Below are the code and all the weights of a small trained network. Each question names an input and a target symbol and asks about switching units off, where a switched-off unit gives its printed mean instead of its output.

import numpy as np


def w(rows, s, z=0):
    codes = np.array(rows[::2]) - 128.0
    scale = np.full(codes.shape[1], s)
    scale[-1] = z or s
    return codes * scale


def f(y):
    return np.maximum(y, 0)


def softmax(a):
    e = np.exp(a - a.max(-1, keepdims=True))
    return e / e.sum(-1, keepdims=True)


def log_softmax(a):
    a = a - a.max(-1, keepdims=True)
    return a - np.log(np.exp(a).sum(-1, keepdims=True))


def net(x, mask):
    ids = ['αβγεηλμξπστψω'.index(c) for c in x.split()]
    T = len(ids)
    res = E[ids] + P[:T]
    u = 0
    for l in range(2):
        r = res
        for j in range(3):
            rows = slice(4 * j, 4 * j + 4)
            q, k, v = (r @ M[l][rows].T for M in (Q, K, V))
            z = softmax(np.where(np.tri(T) > 0, q @ k.T / 4**0.5, -1e9)) @ v
            o = O[l][rows]
            res = res + np.where(mask[u + j], z, o[:, -1]) @ o[:, :-1]
        u += 3
        y = f(res @ A[l][:, :-1].T + A[l][:, -1])
        res = res + np.where(mask[u : u + 4], y, B[l][:, -1]) @ B[l][:, :-1]
        u += 4
    return log_softmax(res[-1] @ U[:, :-1].T + U[:, -1])


Q, K, V, O, A, B = {}, {}, {}, {}, {}, {}
E = w([
[167,66,82,112,188],'α',
[56,101,118,170,153],'β',
[57,48,188,164,174],'γ',
[174,141,41,70,158],'ε',
[88,141,84,130,215],'η',
[68,70,72,231,60],'λ',
[40,95,197,93,130],'μ',
[183,130,237,41,133],'ξ',
[74,50,240,161,15],'π',
[11,179,67,219,48],'σ',
[227,27,99,138,199],'τ',
[227,45,5,249,81],'ψ',
[228,253,210,146,105],'ω',
],0.0064)
P = w([
[73,136,66,80,131],'0',
[214,35,129,141,42],'1',
[48,128,76,132,182],'2',
[230,57,165,147,16],'3',
[50,129,93,165,220],'4',
[241,68,195,178,32],'5',
[50,138,116,185,231],'6',
[253,72,216,199,48],'7',
[49,145,127,200,241],'8',
[241,64,232,204,69],'9',
[32,131,124,194,233],'10',
],0.0052)
Q[0] = w([
[169,29,210,254,4],'0.h0',
[90,44,159,231,6],'0.h0',
[78,247,54,11,244],'0.h0',
[84,245,43,10,239],'0.h0',
[229,50,238,220,35],'0.h1',
[17,158,27,65,177],'0.h1',
[24,103,69,100,190],'0.h1',
[243,128,209,172,81],'0.h1',
[43,139,196,35,65],'0.h2',
[114,108,199,40,61],'0.h2',
[215,80,21,225,203],'0.h2',
[211,83,27,245,206],'0.h2',
],0.0057)
K[0] = w([
[206,205,253,147,20],'0.h0',
[151,143,242,170,10],'0.h0',
[52,43,9,124,233],'0.h0',
[42,47,6,119,233],'0.h0',
[183,218,164,210,204],'0.h1',
[59,25,46,49,77],'0.h1',
[35,56,57,35,144],'0.h1',
[213,221,212,212,148],'0.h1',
[179,199,199,46,30],'0.h2',
[123,129,171,34,79],'0.h2',
[90,59,77,243,244],'0.h2',
[104,46,48,241,237],'0.h2',
],0.0061)
V[0] = w([
[147,153,185,105,24],'0.h0',
[206,215,198,103,84],'0.h0',
[164,57,122,182,53],'0.h0',
[197,105,118,128,181],'0.h0',
[148,242,172,170,91],'0.h1',
[150,240,196,172,98],'0.h1',
[102,2,49,106,173],'0.h1',
[81,15,42,127,158],'0.h1',
[82,102,60,191,178],'0.h2',
[93,73,88,130,232],'0.h2',
[186,153,167,79,75],'0.h2',
[78,68,74,141,245],'0.h2',
],0.0054)
O[0] = w([
[108,75,130,214,11,120],'0.h0',
[116,44,79,109,4,124],'0.h0',
[86,58,142,225,163,198],'0.h0',
[135,42,112,62,226,184],'0.h0',
[114,140,8,58,67,78],'0.h1',
[106,133,20,36,71,68],'0.h1',
[129,119,241,226,190,198],'0.h1',
[119,149,225,233,169,186],'0.h1',
[144,104,65,213,188,227],'0.h2',
[193,50,109,173,229,228],'0.h2',
[97,139,167,47,68,61],'0.h2',
[197,52,97,186,236,248],'0.h2',
],0.004,0.0015)
A[0] = w([
[249,20,35,134,118,254],'0.n0',
[46,232,239,29,182,141],'0.n1',
[148,253,192,28,151,106],'0.n2',
[247,17,202,230,108,122],'0.n3',
],0.0057,0.0038)
B[0] = w([
[173,38,56,65,117,255],'0.n0',
[181,207,242,48,214,156],'0.n1',
[249,236,187,255,49,139],'0.n2',
[239,50,168,191,116,225],'0.n3',
],0.0058,0.0069)
Q[1] = w([
[210,205,48,86,166],'1.h0',
[248,111,77,52,85],'1.h0',
[222,166,58,60,118],'1.h0',
[74,255,37,81,145],'1.h0',
[192,119,139,86,94],'1.h1',
[76,144,116,158,192],'1.h1',
[188,107,129,63,101],'1.h1',
[137,199,156,30,27],'1.h1',
[165,116,91,208,69],'1.h2',
[206,59,137,221,118],'1.h2',
[104,103,194,84,200],'1.h2',
[162,77,129,130,195],'1.h2',
],0.0058)
K[1] = w([
[232,200,64,38,153],'1.h0',
[228,147,154,49,1],'1.h0',
[253,170,101,34,70],'1.h0',
[230,129,46,148,233],'1.h0',
[205,99,121,90,97],'1.h1',
[88,138,169,184,149],'1.h1',
[215,77,148,105,69],'1.h1',
[154,162,117,72,43],'1.h1',
[137,91,22,211,106],'1.h2',
[124,80,47,207,177],'1.h2',
[97,115,239,79,205],'1.h2',
[71,123,95,137,206],'1.h2',
],0.0057)
V[1] = w([
[5,173,217,93,128],'1.h0',
[3,110,194,213,170],'1.h0',
[190,153,79,81,150],'1.h0',
[103,91,182,154,70],'1.h0',
[210,149,70,125,73],'1.h1',
[237,60,203,188,80],'1.h1',
[11,208,77,155,182],'1.h1',
[61,201,32,101,139],'1.h1',
[76,125,193,138,153],'1.h2',
[129,130,74,220,56],'1.h2',
[153,147,82,224,99],'1.h2',
[87,118,217,54,216],'1.h2',
],0.0053)
O[1] = w([
[69,126,253,146,89,24],'1.h0',
[38,107,170,212,72,62],'1.h0',
[172,178,93,90,223,148],'1.h0',
[136,32,162,131,29,139],'1.h0',
[235,128,131,120,116,167],'1.h1',
[185,178,118,43,40,254],'1.h1',
[55,114,113,234,177,5],'1.h1',
[123,83,124,230,206,31],'1.h1',
[86,66,70,141,177,95],'1.h2',
[159,194,78,181,54,137],'1.h2',
[187,234,69,195,124,159],'1.h2',
[73,43,145,82,205,102],'1.h2',
],0.0047,0.0073)
A[1] = w([
[228,187,174,120,104,100],'1.n0',
[246,35,59,52,43,79],'1.n1',
[45,193,24,75,219,254],'1.n2',
[183,218,45,2,159,137],'1.n3',
],0.0057,0.005)
B[1] = w([
[114,215,211,188,228,187],'1.n0',
[13,171,127,116,214,253],'1.n1',
[106,255,43,25,3,160],'1.n2',
[120,59,161,179,15,217],'1.n3',
],0.0054,0.021)
U = w([
[31,232,86,117,248,1],'α',
[33,174,106,193,88,61],'β',
[49,129,130,179,154,137],'γ',
[181,51,121,97,186,147],'ε',
[215,23,142,115,232,144],'η',
[213,130,66,237,177,95],'λ',
[89,42,195,160,144,250],'μ',
[34,95,209,40,155,142],'ξ',
[98,55,176,139,16,174],'π',
[137,67,88,219,50,196],'σ',
[189,110,246,49,178,30],'τ',
[194,242,188,173,126,26],'ψ',
[116,112,10,24,1,183],'ω',
],0.0063,0.0046)

Each question gives the input, a string of symbols that net reads in full, and the target symbol t.
The units are the heads (4 rows each of Q, K, V and O) and the neurons (one row each of A and B). Each row of codes is followed by its name. A weight is (code - 128) times the scale printed after its matrix; where a second scale follows, it is the last column's (O, A, B and U).
mask holds one flag per unit, layer by layer, with each layer's heads first. A switched-off unit (its flag False) gives its mean, the last column of its rows in O or B, instead of its output. The means were averaged over made-up inputs and are rounded, as every weight is.
A unit's drop is (log p(t) with every unit on - log p(t) with that unit switched off) / (log p(t) with every unit on - log p(t) with every unit switched off).
The circuit of an input: a set's keep is (log p(t) with only the set's units on - log p(t) with every unit switched off) / (log p(t) with every unit on - log p(t) with every unit switched off). Starting from the 12 units with the biggest drops (on a tie, the unit counted first), units are removed one at a time, each time the one whose removal leaves the highest keep (on an exact tie, the one counted first), for as long as the keep stays at least 0.8.
units of the circuit, in order: the units of the circuit, biggest drop first
unit that matters most: the unit with the biggest drop
k most important neurons of layer l: the k neurons of layer l with the biggest drops, biggest first
drop of u: that unit's drop, to one decimal
input ξ η β β σ λ γ σ τ, target η: unit that matters most : 0.h2
input ε τ η τ ε ε, target τ: units of the circuit, in order : 1.h1, 0.n3, 1.n0, 0.h1
input μ ε ε τ, target τ: units of the circuit, in order : 1.h1, 0.n3, 0.h1, 1.n0
input ε η π ε η μ ε, target ω: units of the circuit, in order : 1.n2, 1.n0, 0.n3
input η ψ ξ ε ψ λ, target ψ: units of the circuit, in order : 1.h2, 0.n3, 1.h1, 1.n0
input η π ε ψ ε ψ μ γ ε ψ, target ψ: units of the circuit, in order : 1.h2, 1.h1, 1.n0, 0.n3
input ε ε ε ε ε ψ ω, target ψ: 2 most important neurons of layer 1 : 1.n1, 1.n0
input η ψ π ψ ε ψ η ε, target ψ: units of the circuit, in order : 1.n0, 1.h2, 0.n3, 1.h1
input ψ γ β ψ γ η λ, target σ: units of the circuit, in order : 1.n1, 1.h0, 1.n0, 0.h1
input ε ω μ, target ξ: units of the circuit, in order : 1.h2, 0.n1, 0.h2
input η μ η π ξ ε ξ ψ ε π, target ψ: 2 most important neurons of layer 0 : 0.n3, 0.n0
input ψ β η ξ η, target α: units of the circuit, in order : 1.h1, 1.n3, 0.n3
input ω ε η ψ ξ ω η η π, target π: units of the circuit, in order : 1.h0, 0.h0
input π ξ η ξ, target ξ: unit that matters most : 1.n1
input ε β ξ η η ω σ ξ ψ μ π, target π: units of the circuit, in order : 1.h0, 0.h0, 0.h2
input π ε ξ ω η τ ε σ γ, target μ: 2 most important neurons of layer 1 : 1.n1, 1.n2
input μ ω π ψ ε β, target ψ: 2 most important neurons of layer 0 : 0.n0, 0.n3
input η ψ γ τ, target ψ: 2 most important neurons of layer 0 : 0.n3, 0.n1
input ε α ε μ μ ε ψ π ω ξ, target ω: 2 most important neurons of layer 0 : 0.n3, 0.n1
input η ω ε ω π γ, target ω: unit that matters most : 0.h1
input α ψ ω ε ε π ε ψ ε ξ, target ψ: 2 most important neurons of layer 1 : 1.n0, 1.n1
input ε γ ω ω ψ π ψ ε ψ ε ξ, target τ: 2 most important neurons of layer 0 : 0.n1, 0.n2
input γ ψ μ λ σ λ ε α ψ η, target ψ: 2 most important neurons of layer 1 : 1.n3, 1.n0
input η η η λ τ, target η: 2 most important neurons of layer 1 : 1.n2, 1.n3
input ψ ω η η η ψ η λ, target ψ: drop of 1.h2 : 1.3
input ψ ε η η ε ξ ε ψ ξ, target τ: drop of 0.h1 : 0.1
input ε γ τ η η η τ ξ α ω, target ω: units of the circuit, in order : 0.h1
